[128 = 0]
[138 149 125 121 114 126 126 119 129 114 106 134 124 138 126 121 118 137
 122 140 129 135 143 136 126 138 132 108 126 182 132 124  83 163 127 146
  98 133 147 127 137  98 133 113 120 128 139 112 147 131  87  95 152 172
  76 158 117 106]	[25]
[140 121 110 112 115 141 135 135 132 112 109 122 127 153 124 103 127 140
 135 138 159 125 175 146 137 127 128 102 130 141 137 169  90 142 126 145
 113 115 140 150 121 104  82  77 160 123 147  98 139 112  51 119 141 197
  63 141 117  82]	[25]
[151 171 131 105 103 145 105 138 120 151 100 146 146 119 121  87 129 131
 143 130 132 132 116 128 109 156 128  76 128 211 145 108  85 150 145 126
 108 130 143 103 130  80 173 118 107 125 144 118 147 114 108 102 142 122
 111 167 106 125]	[34]
[130 163 125 104 143 136 113 103 118 112 112 129 127 126 130 130  90 139
 134 129 120 117  99 137 157 134 133 101 119 196 168 140  74 184 136 121
 138 123 143 118 130  96 111 126 100 174 121 118 132  88 146  89 140 138
 130 139 127 146]	[34]
[134 134 150 102 122 138 161 118 135 100 117 139 116 133 132 113 119 151
 138 138 130 128  98 132 125 112 136  86 117 151 137 136  73 158 107 128
 128 118 142 143 134 109  56 149 132 132 126 105 120 107  78  86 137 122
  81 154 135 109]	[32]
[130 137 138 117 120 132 137 125 135 130 107 136 120 141 126 115 124 144
 131 139 132 130 120 136 118 127 138 121 133 153 133 135  83 167 116 129
 112 122 153 129 125  74  96 129 132 132 125 114 145 110 102 101 124 152
  94 150 119 113]	[32]
[134 160 127 120 145 133 144 106 110 146  94 146 137 123 132  73 138 140
 139 134 128 134  77 114 113 167 167 132 150 164 144 136  54 149 147  99
 102  87 153 101 119  86 120 166 127 143 128 122 142 127 195  80 123 138
 145 161 127 157]	[34]
[125 136 138 107 130 138 160 123 124 120 112 141 129 136 131  97 134 147
 139 133 132 135  94 132 119 130 153 119 135 147 136 148  62 154 115 113
 113 103 145 131 125 105  71 159 143 130 125 104 136 119 124  83 125 148
 100 158 134 123]	[32]
[133 155 145 133 131  76 148  89 137 133 134 145 134 104 128 134 111 145
 117 144  82 169  33  93 107 149 166 113 122 157 102  35  84 102 104 125
  80  92 122 116 157 105 174 252  91 113 118 154 121 179 185  60 123  55
 118 174 155 159]	[38]
[125 198 149 106 142  91 101  70 131 111 129 132 119  98 127 189  46 141
 112 143  50 156  22 111 146 127 127 100  89 239 151  31  86 215 103 126
 121 148 136  98 161 115 181 220  21 177 110 159 129 106 192  58 140  35
 144 171 138 182]	[38]
[132 144 131 122 106 148 124 140 123 131  92 130 126 144 120 112 135 133
 124 112 145 125 163 146 110 141 128 124 139 172 124 140  89 188 126 145
  99 134 167 122 110 102 129  83 131 121 145 103 159 124  74 120 143 194
  75 157  93  89]	[25]
[120 132 128 129 128 146 135 133 115 124  91 133 121 147 126 120 125 132
 136 135 140 127 142 146 117 143 135 160 146 157 135 160  78 200 135 135
 111 127 169 124 116 107  99  91 137 130 136 106 155 115 120 118 139 197
 108 151  91 104]	[25]
[143 143 119 129 132  94 119  89 140 123 142 134 125 119 125 129 109 129
 121 138 111 147  89 113 138 138 146 104 116 155 127  93 109  94 131 131
 104 122 104 134 150 109 160 177 110 139 122 145 122 145 150  89 133 114
 124 141 154 149]	[38]
[138 122 164 109  92 114 139 133 154 101 132 134 117 132 121 131 125 142
 120 137 122 147 147 129 107 104 113  83 104 146 108  83 124 133  84 169
 128 146 130 150 144 130 113 132 123  90 142 119 133 153  14 116 130 121
  40 157 117  73]	[24]
[138 142 145  87 110 134 132 129 144 128 136 132 128 116 128 120 113 139
 126 133 124 129 110 125 126 119 119  60 109 166 126  94 109 122 117 138
 134 144 120 134 142 120 121 143 114 118 128 124 124 118  72 110 128  92
  90 148 131 113]	[30]
[135 142 139  94 120 142 145 119 131 113 107 135 123 136 124 103 119 147
 136 138 139 127 117 140 123 136 138  94 129 173 144 141  60 170 120 129
 114 115 156 134 130  96  81 126 117 134 133  99 139 107  85  85 131 157
  73 160 118 111]	[34]
[129 113 125 165 107 154 143 161 123 134  98 133 124 147 127  93 167 129
 132 126 165 121 186 145 102 141 131 144 155 119 113 205 112 144 132 136
 102 124 162 130 108 119 103  75 174  95 147 102 152 134  76 143 132 203
  84 136  92  82]	[25]
[130 141 146 114  90 137 111 154 137 136 137 126 130 113 119 140 132 117
 116 122 115 132 147 129 111 113  89  79 124 162 116  74 164 134 114 153
 134 173 123 122 136 140 178 102  99 102 145 124 133 137  58 152 131  81
 102 139 107 101]	[24]
[131 103 108 147 117 133 128 138 134 128 126 127 127 153 125 129 155 122
 125 135 166 121 200 142 118 141 129 153 140  96 112 160 143 101 146 144
 108 115 133 141 112 127 127  76 172 103 137 116 133 148  89 155 136 204
  97 114 114  94]	[25]
[130 140 139 100 109 145 147 131 130 110  96 137 116 142 125 112 126 145
 141 127 139 136 138 143 110 127 129 109 133 170 136 139  65 192 112 130
 103 127 166 132 121 102  82 108 145 124 139 100 155 114  59  97 131 173
  59 163 103  83]	[25]
[132 114 141 112 147 126 214 114 130 107 105 155 120 142 138  66 157 163
 148 141 138 144  73 121 108 141 181 135 148 108 112 154  36 126 109 107
  87  66 152 138 115  95  35 202 166 108 127 101 132 148 123  60 112 157
  80 145 145 113]	[32]
[149 136 104 136 127  92 119  97 141 139 141 136 143 124 122  89 138 139
 117 146 137 143 127 106 135 148 155  94 125 133 120 101 112  38 150 133
  87  81  89 137 147 103 176 158 134 121 129 145 115 169 150 100 144 145
 114 134 157 140]	[38]
[116 137 164  96 140 134 165 120 126 102 117 134 113 122 138 126 100 164
 139 129  97 133  53 127 128 108 137 120 117 148 139 124  68 206  86 113
 143 129 162 127 127 126  45 185 110 150 113 116 128 102 122  82 112  85
 130 152 142 132]	[32]
